Below are the code and all the weights of a small trained network. Each question names an input and a class and asks about switching units off, where a switched-off unit gives its printed mean instead of its output.

import numpy as np


def w(rows, s, z=0):
    codes = np.array(rows[::2]) - 128.0
    scale = np.full(codes.shape[1], s)
    scale[-1] = z or s
    return codes * scale


def f(y):
    return y / 2 * (1 + np.tanh(0.7978845608 * (y + 0.044715 * y**3)))


def log_softmax(a):
    a = a - a.max(-1, keepdims=True)
    return a - np.log(np.exp(a).sum(-1, keepdims=True))


def net(x, mask):
    res = np.array(x, float).reshape(1, 5) / 4 @ E
    y = f(res @ A[0][:, :-1].T + A[0][:, -1])
    res = res + np.where(mask, y, B[0][:, -1]) @ B[0][:, :-1]
    return log_softmax(res[-1] @ U[:, :-1].T + U[:, -1])


A, B = {}, {}
E = w([
[90,87,194,136,125,212,225,96,99,111],'x0',
[15,181,80,201,210,81,158,188,160,144],'x1',
[104,224,116,67,161,155,113,1,135,122],'x2',
[189,89,99,132,192,189,59,158,94,152],'x3',
[113,70,100,100,125,103,160,141,122,199],'x4',
],0.0072)
A[0] = w([
[126,164,118,133,167,125,110,143,132,122,23],'n0',
[121,114,120,129,135,151,117,128,133,135,48],'n1',
[181,153,125,94,106,104,96,90,129,119,125],'n2',
[103,115,107,127,107,126,120,160,123,140,137],'n3',
[105,118,138,111,129,137,109,128,114,155,123],'n4',
[130,94,133,136,139,99,123,157,145,143,185],'n5',
[124,127,109,113,92,88,128,110,132,147,109],'n6',
[189,147,115,92,98,126,84,73,136,139,185],'n7',
[120,145,148,107,150,133,149,125,109,144,210],'n8',
[159,91,144,103,111,133,122,142,141,148,113],'n9',
[143,121,125,135,133,160,105,139,151,138,91],'n10',
[130,127,134,110,141,123,131,133,136,105,79],'n11',
[106,105,112,121,120,156,123,109,156,136,135],'n12',
[110,124,95,137,122,107,137,147,125,120,119],'n13',
[123,141,127,123,123,130,149,139,140,109,107],'n14',
[100,120,116,137,128,72,131,152,113,146,200],'n15',
[137,140,127,121,120,120,108,131,132,138,188],'n16',
[144,126,137,153,139,113,115,110,141,128,154],'n17',
[136,146,114,123,144,140,133,145,141,115,30],'n18',
[136,132,134,137,120,115,142,144,156,127,34],'n19',
[81,160,162,137,117,134,144,142,128,99,37],'n20',
[219,88,94,116,206,170,63,154,117,162,183],'n21',
[104,106,128,129,144,134,139,152,125,130,74],'n22',
[176,151,123,153,149,167,85,142,113,96,114],'n23',
[93,123,105,133,129,146,136,104,122,124,191],'n24',
[139,83,130,125,75,127,154,122,120,132,125],'n25',
[148,141,100,76,94,59,103,66,127,165,253],'n26',
[184,68,98,104,178,164,97,130,114,172,92],'n27',
[116,125,133,150,124,138,156,134,151,114,57],'n28',
[174,80,142,105,81,142,117,135,134,109,98],'n29',
[155,170,107,148,165,93,68,191,135,122,175],'n30',
[146,146,116,150,135,114,107,132,132,132,73],'n31',
[136,136,106,128,126,155,134,142,151,132,65],'n32',
[123,81,126,143,140,115,138,175,154,147,104],'n33',
[248,22,148,110,25,142,130,132,116,137,201],'n34',
[145,151,123,127,95,124,111,107,117,121,75],'n35',
[155,128,157,131,133,135,110,150,135,115,117],'n36',
[93,160,124,132,154,134,128,132,145,147,28],'n37',
[153,117,149,140,111,138,130,136,132,134,137],'n38',
[144,141,128,145,144,145,121,139,130,128,63],'n39',
[137,92,119,94,137,152,137,100,117,162,115],'n40',
[94,112,132,127,125,119,129,177,134,129,98],'n41',
[140,133,107,142,142,123,105,152,138,103,149],'n42',
[161,172,107,153,171,101,82,172,127,114,101],'n43',
[143,116,149,142,136,124,112,131,153,106,97],'n44',
[118,49,109,147,131,77,133,222,117,157,177],'n45',
],0.013,0.0021)
B[0] = w([
[131,89,141,132,108,148,142,159,121,118,143],'n0',
[125,134,128,140,111,118,118,110,127,119,127],'n1',
[118,158,119,103,141,103,133,90,144,165,167],'n2',
[121,125,133,149,141,106,138,134,138,128,144],'n3',
[123,127,133,149,126,133,139,112,129,116,131],'n4',
[111,120,135,152,145,97,142,140,136,123,158],'n5',
[138,152,127,99,119,116,117,154,148,139,139],'n6',
[125,162,108,107,152,127,144,93,172,174,185],'n7',
[124,112,122,163,133,159,107,126,164,120,141],'n8',
[129,119,140,157,132,147,128,135,107,97,155],'n9',
[133,137,134,123,114,133,125,117,111,118,138],'n10',
[122,127,117,127,127,129,121,134,129,135,125],'n11',
[137,122,122,145,148,135,118,130,136,110,131],'n12',
[129,122,135,148,147,130,139,136,144,131,144],'n13',
[140,111,110,137,142,140,112,130,136,142,131],'n14',
[126,135,137,153,151,106,138,136,170,130,165],'n15',
[132,145,138,110,126,143,130,130,141,132,139],'n16',
[124,134,129,110,121,141,141,129,129,125,133],'n17',
[131,117,137,125,116,128,130,125,125,121,127],'n18',
[133,131,120,121,146,123,136,129,113,132,129],'n19',
[131,99,117,158,160,172,125,98,149,142,148],'n20',
[132,145,112,88,109,208,104,37,46,126,227],'n21',
[133,136,128,154,135,99,122,101,134,130,137],'n22',
[141,127,137,71,90,136,118,161,116,125,166],'n23',
[131,103,124,160,138,167,118,126,162,119,142],'n24',
[141,115,120,147,142,123,93,187,105,95,152],'n25',
[139,152,143,106,137,98,141,139,219,145,177],'n26',
[121,111,107,179,143,173,130,52,88,117,191],'n27',
[119,150,130,135,135,136,116,99,140,118,134],'n28',
[119,109,142,134,109,131,115,187,106,94,174],'n29',
[131,122,154,107,124,102,127,214,168,110,196],'n30',
[125,125,130,104,105,138,143,151,145,127,139],'n31',
[139,124,124,129,128,126,124,130,122,125,126],'n32',
[125,137,120,163,127,58,144,125,131,136,165],'n33',
[117,56,177,133,73,183,115,253,88,38,247],'n34',
[135,121,103,115,140,111,124,132,133,153,138],'n35',
[140,130,133,110,106,124,130,132,110,120,142],'n36',
[142,97,148,165,122,154,128,133,142,99,146],'n37',
[131,125,117,128,116,116,125,143,120,108,141],'n38',
[127,121,125,124,104,119,120,124,122,121,131],'n39',
[115,120,132,177,148,155,133,105,148,119,152],'n40',
[135,118,116,152,158,90,129,118,128,139,150],'n41',
[132,123,130,118,124,117,122,163,130,119,149],'n42',
[123,119,162,100,98,118,132,185,143,105,178],'n43',
[134,119,125,105,123,128,126,136,109,142,132],'n44',
[125,130,99,197,168,25,152,177,158,162,217],'n45',
],0.022,0.015)
U = w([
[123,163,73,124,215,172,117,2,111,149,135],'0',
[112,140,156,135,203,26,176,194,217,124,188],'1',
[135,109,119,153,148,38,131,175,52,82,4],'2',
[148,98,191,82,82,163,70,191,86,25,207],'3',
[169,210,113,28,143,77,121,100,141,174,53],'4',
],0.0066,0.0017)

Each question gives the input, the list of numbers given to net, and the class t.
The units are the neurons (one row each of A and B). Each row of codes is followed by its name. A weight is (code - 128) times the scale printed after its matrix; where a second scale follows, it is the last column's (A, B and U).
mask holds one flag per neuron, in row order. A switched-off neuron (its flag False) gives its mean, the last column of its row in B, instead of its output. The means were averaged over made-up inputs and are rounded, as every weight is.
A unit's drop is (log p(t) with every unit on - log p(t) with that unit switched off) / (log p(t) with every unit on - log p(t) with every unit switched off).
The circuit of an input: a set's keep is (log p(t) with only the set's units on - log p(t) with every unit switched off) / (log p(t) with every unit on - log p(t) with every unit switched off). Starting from the 12 units with the biggest drops (on a tie, the unit counted first), units are removed one at a time, each time the one whose removal leaves the highest keep (on an exact tie, the one counted first), for as long as the keep stays at least 0.8.
circuit, biggest first: the units of the circuit, biggest drop first
unit that matters most: the unit with the biggest drop
k most important neurons: the k neurons with the biggest drops, biggest first
drop when u is switched off: that unit's drop, to one decimal
input [-4,-6,2,-4,-6], class 4: circuit, biggest first : n7, n2
input [-8,-5,3,-3,4], class 4: most important neuron : n45
input [-7,-2,-1,-3,-8], class 4: circuit, biggest first : n34, n2
input [-4,-7,5,0,-2], class 4: 2 most important neurons : n7, n2
input [-6,1,-5,4,4], class 2: circuit, biggest first : n21, n45
input [-3,4,4,-3,-4], class 1: 2 most important neurons : n34, n21
input [1,6,4,-4,3], class 0: 4 most important neurons : n34, n45, n30, n43
input [-7,-1,4,6,-6], class 4: 2 most important neurons : n34, n7
input [-3,-5,3,-2,3], class 4: 2 most important neurons : n7, n45
input [-5,-1,4,-4,5], class 4: 3 most important neurons : n45, n34, n30
input [-5,0,-4,6,5], class 2: 3 most important neurons : n45, n33, n21
input [6,7,-6,-8,-8], class 1: 2 most important neurons : n21, n27
input [-2,1,0,-8,-8], class 1: 4 most important neurons : n21, n34, n27, n7
input [2,0,-3,6,3], class 2: circuit, biggest first : n45
input [7,2,-8,-2,6], class 1: 2 most important neurons : n45, n21
input [-4,3,8,-2,6], class 1: 2 most important neurons : n21, n26
input [5,-2,-4,-7,8], class 2: 3 most important neurons : n45, n34, n21
input [6,5,1,0,-2], class 0: 3 most important neurons : n34, n45, n30
input [-1,5,8,-1,-2], class 1: 3 most important neurons : n34, n21, n27
input [1,-7,8,7,-6], class 0: unit that matters most : n7
input [-1,-5,5,-3,-1], class 4: drop when n45 is switched off : 0.2
input [8,7,8,-2,1], class 0: drop when n34 is switched off : 0.6
input [6,6,5,-3,-5], class 0: drop when n34 is switched off : 0.6
input [-8,-2,6,4,-3], class 4: drop when n0 is switched off : 0.0
